Below is a small trained network, with its code and all its weights. Each question gives an input and a class and asks what happens when units are switched off, that is, made to give their printed mean instead of their output.

import numpy as np


def w(rows, s, z=0):
    codes = np.array(rows[::2]) - 128.0
    scale = np.full(codes.shape[1], s)
    scale[-1] = z or s
    return codes * scale


def f(y):
    return np.maximum(y, 0)


def log_softmax(a):
    a = a - a.max(-1, keepdims=True)
    return a - np.log(np.exp(a).sum(-1, keepdims=True))


def net(x, mask):
    res = np.array(x, float).reshape(1, 6) / 4 @ E
    y = f(res @ A[0][:, :-1].T + A[0][:, -1])
    res = res + np.where(mask, y, B[0][:, -1]) @ B[0][:, :-1]
    return log_softmax(res[-1] @ U[:, :-1].T + U[:, -1])


A, B = {}, {}
E = w([
[190,176,122,202,187,157,74,226,89,157,206,120],'x0',
[114,199,197,15,124,119,58,135,120,92,186,61],'x1',
[193,195,211,167,111,46,127,58,115,123,128,209],'x2',
[120,133,120,128,126,122,130,128,128,130,133,129],'x3',
[208,129,20,103,73,119,12,131,106,121,59,139],'x4',
[106,94,150,185,78,3,117,157,90,129,104,11],'x5',
],0.007)
A[0] = w([
[80,124,198,150,157,150,216,142,125,128,183,127,30],'neuron 1',
[175,189,110,222,163,152,70,245,125,143,200,123,69],'neuron 2',
[135,81,79,205,117,141,150,139,143,131,95,163,75],'neuron 3',
[126,131,97,141,117,88,110,131,119,135,131,109,83],'neuron 4',
[135,142,117,93,141,183,126,134,143,123,135,201,50],'neuron 5',
[136,93,144,158,104,75,115,151,123,129,124,63,54],'neuron 6',
[138,81,74,240,122,141,165,121,136,127,85,185,88],'neuron 7',
[135,128,133,113,126,145,125,128,153,137,120,145,75],'neuron 8',
[113,108,107,105,127,160,126,143,137,118,122,92,56],'neuron 9',
[82,85,46,89,134,196,139,191,134,128,125,54,7],'neuron 10',
[90,76,117,21,101,95,163,40,147,128,41,131,30],'neuron 11',
[169,205,181,164,115,63,108,71,128,120,124,197,24],'neuron 12',
[158,117,57,93,108,124,63,132,119,120,88,143,50],'neuron 13',
[169,132,58,109,117,123,54,136,123,129,90,137,54],'neuron 14',
[125,149,109,90,127,184,129,108,128,129,159,181,79],'neuron 15',
[122,111,141,179,111,60,127,143,118,131,112,41,33],'neuron 16',
[137,134,143,126,131,121,114,110,125,125,137,133,64],'neuron 17',
[125,171,164,54,113,126,87,129,146,122,145,93,67],'neuron 18',
[98,98,109,124,130,160,120,140,121,123,135,108,35],'neuron 19',
[109,117,128,124,138,145,151,134,121,131,146,108,86],'neuron 20',
[138,147,128,83,118,128,94,137,128,119,130,109,146],'neuron 21',
[147,148,102,86,140,201,144,112,116,136,157,194,79],'neuron 22',
[167,145,122,130,119,107,97,100,117,128,107,149,95],'neuron 23',
[134,181,168,28,125,122,71,138,129,117,164,91,96],'neuron 24',
],0.012,0.0019)
B[0] = w([
[109,145,192,133,107,218,155,140,241,141,180,60,237],'neuron 1',
[109,106,81,110,29,185,141,6,58,60,138,187,241],'neuron 2',
[117,138,114,107,191,129,143,150,49,156,152,68,203],'neuron 3',
[98,130,137,131,143,116,122,134,160,102,88,117,158],'neuron 4',
[86,124,114,127,148,69,101,138,166,90,46,117,194],'neuron 5',
[97,140,77,126,148,93,99,136,179,113,52,118,201],'neuron 6',
[133,128,112,97,193,124,136,170,13,166,173,51,232],'neuron 7',
[116,143,99,137,123,108,107,128,138,130,119,118,145],'neuron 8',
[159,113,152,133,125,103,133,138,124,153,143,179,162],'neuron 9',
[217,129,185,150,113,24,113,150,127,173,156,247,218],'neuron 10',
[121,126,76,133,44,198,122,31,55,60,155,181,250],'neuron 11',
[219,101,170,137,115,58,111,172,138,177,154,243,233],'neuron 12',
[100,132,200,138,124,182,171,132,224,136,163,91,203],'neuron 13',
[105,144,190,142,122,196,161,136,221,130,165,81,203],'neuron 14',
[109,124,103,135,146,88,100,137,162,101,52,97,190],'neuron 15',
[99,146,88,113,160,109,79,147,200,93,22,124,220],'neuron 16',
[128,121,134,125,126,98,132,135,127,141,135,139,144],'neuron 17',
[130,110,97,138,174,145,155,157,41,150,145,77,210],'neuron 18',
[174,132,151,132,134,110,123,139,126,145,124,171,157],'neuron 19',
[157,135,165,141,127,131,131,128,143,132,133,133,155],'neuron 20',
[122,139,148,108,164,125,144,150,104,149,156,95,174],'neuron 21',
[105,143,80,134,122,82,80,147,174,110,36,104,208],'neuron 22',
[119,135,174,143,121,131,149,138,181,143,156,138,172],'neuron 23',
[122,118,85,125,201,130,153,155,27,176,146,61,237],'neuron 24',
],0.015,0.012)
U = w([
[117,113,102,102,207,126,164,170,20,178,153,54,178],'0',
[109,99,93,132,37,176,137,20,75,55,133,180,72],'1',
[77,155,94,144,150,70,65,155,186,87,1,111,108],'2',
[212,99,208,180,111,49,123,163,131,184,151,233,68],'3',
[88,161,233,172,113,204,191,140,220,138,169,73,255],'4',
],0.0087,0.00046)

Each question gives the input, the list of numbers given to net, and the class t.
The units are the neurons (one row each of A and B). Each row of codes is followed by its name. A weight is (code - 128) times the scale printed after its matrix; where a second scale follows, it is the last column's (A, B and U).
mask holds one flag per neuron, in row order. A switched-off neuron (its flag False) gives its mean, the last column of its row in B, instead of its output. The means were averaged over made-up inputs and are rounded, as every weight is.
A unit's drop is (log p(t) with every unit on - log p(t) with that unit switched off) / (log p(t) with every unit on - log p(t) with every unit switched off).
unit that matters most: the unit with the biggest drop
top k neurons: the k neurons with the biggest drops, biggest first
drop of u: that unit's drop, to one decimal
input [-5,8,-1,-3,-3,-7], class 0: unit that matters most	neuron 24
input [4,3,3,3,2,0], class 1: top 2 neurons	neuron 2; neuron 7
input [-1,1,6,8,-2,5], class 3: top 2 neurons	neuron 12; neuron 22
input [7,0,6,5,-1,7], class 1: top 2 neurons	neuron 2; neuron 22
input [-4,-5,-6,8,4,-5], class 3: top 2 neurons	neuron 10; neuron 24
input [-4,7,6,2,-5,3], class 0: top 3 neurons	neuron 24; neuron 18; neuron 10
input [-3,3,0,-8,-4,1], class 4: top 2 neurons	neuron 2; neuron 7
input [-4,7,4,6,1,-7], class 0: top 2 neurons	neuron 24; neuron 18
input [2,3,-7,5,-8,-1], class 4: top 2 neurons	neuron 1; neuron 12
input [-2,4,-8,-2,8,-8], class 2: top 2 neurons	neuron 22; neuron 5
input [3,7,-6,-7,8,4], class 4: top 3 neurons	neuron 14; neuron 13; neuron 7
input [-7,1,-6,-2,-3,-1], class 1: top 2 neurons	neuron 11; neuron 12
input [-4,-4,6,-1,3,-6], class 2: top 3 neurons	neuron 22; neuron 10; neuron 5
input [5,-4,6,-1,8,4], class 4: top neuron	neuron 14
input [-2,5,8,2,-6,0], class 3: drop of neuron 12	4.5
input [7,-4,2,5,-3,2], class 1: drop of neuron 2	1.7
input [-1,-2,4,3,5,-6], class 2: drop of neuron 1	0.4
